Below are the code and all the weights of a small trained network. Each question names an input and a class and asks about switching units off, where a switched-off unit gives its printed mean instead of its output.

import numpy as np


def w(rows, s, z=0):
    codes = np.array(rows[::2]) - 128.0
    scale = np.full(codes.shape[1], s)
    scale[-1] = z or s
    return codes * scale


def norm(h):
    return h / np.sqrt((h * h).mean(-1, keepdims=True) + 1e-5)


def f(y):
    return y / 2 * (1 + np.tanh(0.7978845608 * (y + 0.044715 * y**3)))


def log_softmax(a):
    a = a - a.max(-1, keepdims=True)
    return a - np.log(np.exp(a).sum(-1, keepdims=True))


def net(x, mask):
    res = np.array(x, float).reshape(1, 7) / 4 @ E
    u = 0
    for l in range(3):
        y = f(norm(res) @ A[l][:, :-1].T + A[l][:, -1])
        res = res + np.where(mask[u : u + 6], y, B[l][:, -1]) @ B[l][:, :-1]
        u += 6
    return log_softmax(norm(res)[-1] @ U[:, :-1].T + U[:, -1])


A, B = {}, {}
E = w([
[121,131,125,148,125,123],'x0',
[129,129,130,131,126,128],'x1',
[90,152,145,119,240,68],'x2',
[232,100,173,168,134,100],'x3',
[159,254,64,114,122,135],'x4',
[123,209,236,118,120,132],'x5',
[117,132,112,84,64,36],'x6',
],0.0054)
A[0] = w([
[228,116,146,189,140,66,38],'L0N0',
[181,126,119,148,222,226,19],'L0N1',
[108,140,121,129,241,57,26],'L0N2',
[151,126,107,92,80,1,26],'L0N3',
[188,230,57,134,144,129,3],'L0N4',
[156,66,11,140,162,105,31],'L0N5',
],0.0098,0.0041)
B[0] = w([
[74,144,91,42,159,172,207],'L0N0',
[80,159,89,212,88,71,219],'L0N1',
[230,121,74,112,117,129,242],'L0N2',
[84,159,84,240,108,97,211],'L0N3',
[99,8,191,116,111,119,255],'L0N4',
[126,196,229,102,122,127,240],'L0N5',
],0.017,0.0033)
A[1] = w([
[131,144,179,197,198,161,3],'L1N0',
[224,121,91,135,18,195,117],'L1N1',
[132,1,191,131,170,82,43],'L1N2',
[47,144,57,52,167,166,64],'L1N3',
[150,122,82,86,96,204,61],'L1N4',
[173,247,250,118,125,133,87],'L1N5',
],0.0099,0.0025)
B[1] = w([
[107,124,93,149,59,121,139],'L1N0',
[230,152,81,114,172,67,201],'L1N1',
[124,5,128,125,99,118,250],'L1N2',
[80,139,99,78,177,178,180],'L1N3',
[148,140,124,109,207,102,152],'L1N4',
[129,177,249,141,186,99,254],'L1N5',
],0.012,0.0042)
A[2] = w([
[105,117,109,129,145,198,116],'L2N0',
[138,120,118,156,86,188,35],'L2N1',
[148,138,112,178,149,214,58],'L2N2',
[170,143,107,174,117,245,1],'L2N3',
[137,71,106,159,185,129,40],'L2N4',
[141,132,101,206,67,190,100],'L2N5',
],0.011,0.0031)
B[2] = w([
[73,111,86,67,187,137,162],'L2N0',
[66,160,181,81,63,52,58],'L2N1',
[67,210,91,140,68,1,67],'L2N2',
[108,137,140,213,39,111,52],'L2N3',
[138,120,145,50,14,143,218],'L2N4',
[73,159,67,147,222,36,252],'L2N5',
],0.0079,0.0012)
U = w([
[127,126,122,124,152,114,255],'0',
[69,167,59,222,93,95,79],'1',
[133,28,155,98,99,154,119],'2',
[152,191,231,129,144,143,89],'3',
[254,143,64,86,132,139,82],'4',
[123,133,123,122,151,156,178],'5',
[73,153,79,53,171,213,65],'6',
],0.0088,0.0063)

Each question gives the input, the list of numbers given to net, and the class t.
The units are the neurons (one row each of A and B). Each row of codes is followed by its name. A weight is (code - 128) times the scale printed after its matrix; where a second scale follows, it is the last column's (A, B and U).
mask holds one flag per neuron, layer by layer. A switched-off neuron (its flag False) gives its mean, the last column of its row in B, instead of its output. The means were averaged over made-up inputs and are rounded, as every weight is.
A unit's drop is (log p(t) with every unit on - log p(t) with that unit switched off) / (log p(t) with every unit on - log p(t) with every unit switched off).
The circuit of an input: a set's keep is (log p(t) with only the set's units on - log p(t) with every unit switched off) / (log p(t) with every unit on - log p(t) with every unit switched off). Starting from the 12 units with the biggest drops (on a tie, the unit counted first), units are removed one at a time, each time the one whose removal leaves the highest keep (on an exact tie, the one counted first), for as long as the keep stays at least 0.8.
units of the circuit, in order: the units of the circuit, biggest drop first
unit that matters most: the unit with the biggest drop
k most important neurons: the k neurons with the biggest drops, biggest first
k most important neurons of layer l: the k neurons of layer l with the biggest drops, biggest first
input [-5,-3,-7,-8,-5,-2,-5], class 6: unit that matters most -> L0N2
input [-5,1,4,-4,7,-3,-6], class 2: 2 most important neurons -> L0N4, L0N3
input [1,-3,8,-8,-5,2,5], class 4: units of the circuit, in order -> L0N2, L0N4
input [1,-5,6,-4,7,-3,5], class 2: units of the circuit, in order -> L0N4, L1N2
input [-1,-3,7,-7,3,4,4], class 4: 2 most important neurons -> L0N2, L0N5
input [1,-1,-4,-6,-3,-2,3], class 6: 3 most important neurons of layer 0 -> L0N2, L0N4, L0N1
input [2,-1,4,0,-7,-7,8], class 1: 2 most important neurons of layer 0 -> L0N3, L0N4
input [-3,8,-8,-4,0,4,4], class 4: 2 most important neurons -> L0N5, L1N1
input [6,-1,5,-2,8,8,-8], class 1: 2 most important neurons of layer 0 -> L0N1, L0N5
input [3,5,7,-7,-8,-5,8], class 1: 3 most important neurons -> L0N3, L0N4, L0N0
input [-7,-4,8,-8,-7,-5,4], class 4: 2 most important neurons -> L0N2, L0N4
input [-5,-6,1,7,5,5,5], class 6: 2 most important neurons of layer 0 -> L0N0, L0N5
input [-2,6,0,5,8,-7,8], class 1: 2 most important neurons -> L0N3, L1N5
input [6,-2,6,7,2,2,-5], class 6: 2 most important neurons of layer 0 -> L0N0, L0N3
input [-1,5,-4,-3,5,3,-7], class 1: unit that matters most -> L0N1
input [-6,-7,0,8,1,6,3], class 6: 3 most important neurons -> L0N0, L0N5, L1N3
input [5,-5,4,0,6,-7,-4], class 3: 2 most important neurons -> L0N5, L1N5
input [-2,8,4,6,8,4,7], class 2: 2 most important neurons of layer 0 -> L0N4, L0N1
input [-6,4,3,-5,7,2,3], class 2: 2 most important neurons of layer 0 -> L0N4, L0N0
input [5,8,-5,7,4,-7,-8], class 1: 2 most important neurons -> L0N1, L0N2
input [-1,-3,1,3,-1,1,-4], class 1: most important neuron -> L0N1
input [2,4,5,-5,5,-2,-1], class 2: 3 most important neurons -> L0N4, L1N2, L0N0
input [3,4,-7,-7,0,0,-1], class 4: 3 most important neurons -> L1N1, L0N0, L0N5
input [2,-5,1,7,-3,-4,-1], class 6: 2 most important neurons -> L0N0, L1N3
input [0,2,8,5,6,3,-2], class 4: 2 most important neurons of layer 0 -> L0N2, L0N5
